Here is a tiny trained network, its code and every weight. The questions are about switching its units off for an input and a class, where a switched-off unit gives its printed mean instead of its output.

import numpy as np


def w(rows, s, z=0):
    codes = np.array(rows[::2]) - 128.0
    scale = np.full(codes.shape[1], s)
    scale[-1] = z or s
    return codes * scale


def f(y):
    return np.maximum(y, 0)


def log_softmax(a):
    a = a - a.max(-1, keepdims=True)
    return a - np.log(np.exp(a).sum(-1, keepdims=True))


def net(x, mask):
    res = np.array(x, float).reshape(1, 8) / 4 @ E
    y = f(res @ A[0][:, :-1].T + A[0][:, -1])
    res = res + np.where(mask, y, B[0][:, -1]) @ B[0][:, :-1]
    return log_softmax(res[-1] @ U[:, :-1].T + U[:, -1])


A, B = {}, {}
E = w([
[106,117,199,74,154,192],'x0',
[109,97,84,182,48,194],'x1',
[180,94,83,47,96,174],'x2',
[146,186,116,116,106,155],'x3',
[129,120,155,130,77,2],'x4',
[157,110,135,112,145,60],'x5',
[174,175,86,127,176,126],'x6',
[104,85,108,93,75,155],'x7',
],0.0097)
A[0] = w([
[162,116,70,93,40,62,176],'N0',
[127,217,170,151,251,68,179],'N1',
[92,89,242,140,145,70,193],'N2',
[104,196,116,200,135,122,214],'N3',
[161,153,71,30,96,143,252],'N4',
[97,83,127,233,84,120,170],'N5',
[132,192,96,98,163,56,169],'N6',
],0.011,0.0047)
B[0] = w([
[173,44,174,254,130,93,217],'N0',
[172,218,39,38,152,84,252],'N1',
[79,119,143,48,151,51,224],'N2',
[105,129,45,165,120,148,208],'N3',
[162,99,193,162,185,174,245],'N4',
[63,158,124,137,44,133,218],'N5',
[163,150,72,127,216,55,198],'N6',
],0.009,0.011)
U = w([
[213,65,172,187,101,64,75],'0',
[200,196,55,74,140,77,102],'1',
[77,85,187,50,105,64,132],'2',
[53,132,103,173,24,124,72],'3',
[142,105,120,101,141,253,252],'4',
],0.012,0.0035)

Each question gives the input, the list of numbers given to net, and the class t.
The units are the neurons (one row each of A and B). Each row of codes is followed by its name. A weight is (code - 128) times the scale printed after its matrix; where a second scale follows, it is the last column's (A, B and U).
mask holds one flag per neuron, in row order. A switched-off neuron (its flag False) gives its mean, the last column of its row in B, instead of its output. The means were averaged over made-up inputs and are rounded, as every weight is.
A unit's drop is (log p(t) with every unit on - log p(t) with that unit switched off) / (log p(t) with every unit on - log p(t) with every unit switched off).
The circuit of an input: a set's keep is (log p(t) with only the set's units on - log p(t) with every unit switched off) / (log p(t) with every unit on - log p(t) with every unit switched off). Starting from all 7 units, units are removed one at a time, each time the one whose removal leaves the highest keep (on an exact tie, the one counted first), for as long as the keep stays at least 0.8.
units of the circuit, in order: the units of the circuit, biggest drop first
k most important neurons: the k neurons with the biggest drops, biggest first
drop of u: that unit's drop, to one decimal
input [-4,3,-6,4,6,-6,7,2], class 3: units of the circuit, in order => N5
input [-7,-2,3,-2,-4,-6,-6,-8], class 3: units of the circuit, in order => N1; N6; N4
input [-1,-6,6,-3,-1,-4,-3,3], class 4: units of the circuit, in order => N2; N4
input [-4,0,6,6,-3,-3,7,-4], class 4: 2 most important neurons => N4; N1
input [2,1,5,4,0,3,-4,-3], class 0: 2 most important neurons => N1; N3
input [-4,2,5,-8,0,-5,0,4], class 0: 2 most important neurons => N0; N3
input [8,4,1,-1,-2,8,4,2], class 4: 3 most important neurons => N0; N2; N1
input [-4,-2,-1,1,7,-6,-6,8], class 0: 2 most important neurons => N0; N3
input [-4,8,1,-3,-7,-6,1,-3], class 3: 2 most important neurons => N5; N4
input [0,1,2,-7,2,3,0,6], class 0: 2 most important neurons => N0; N1
input [2,-4,-8,5,-6,-5,-6,-6], class 1: drop of N1 => 0.3
input [-3,8,-7,4,2,2,7,3], class 3: drop of N4 => 0.0
input [-2,0,3,5,1,8,0,-1], class 0: drop of N0 => 0.1
input [7,-5,7,8,1,2,-8,1], class 4: units of the circuit, in order => N4
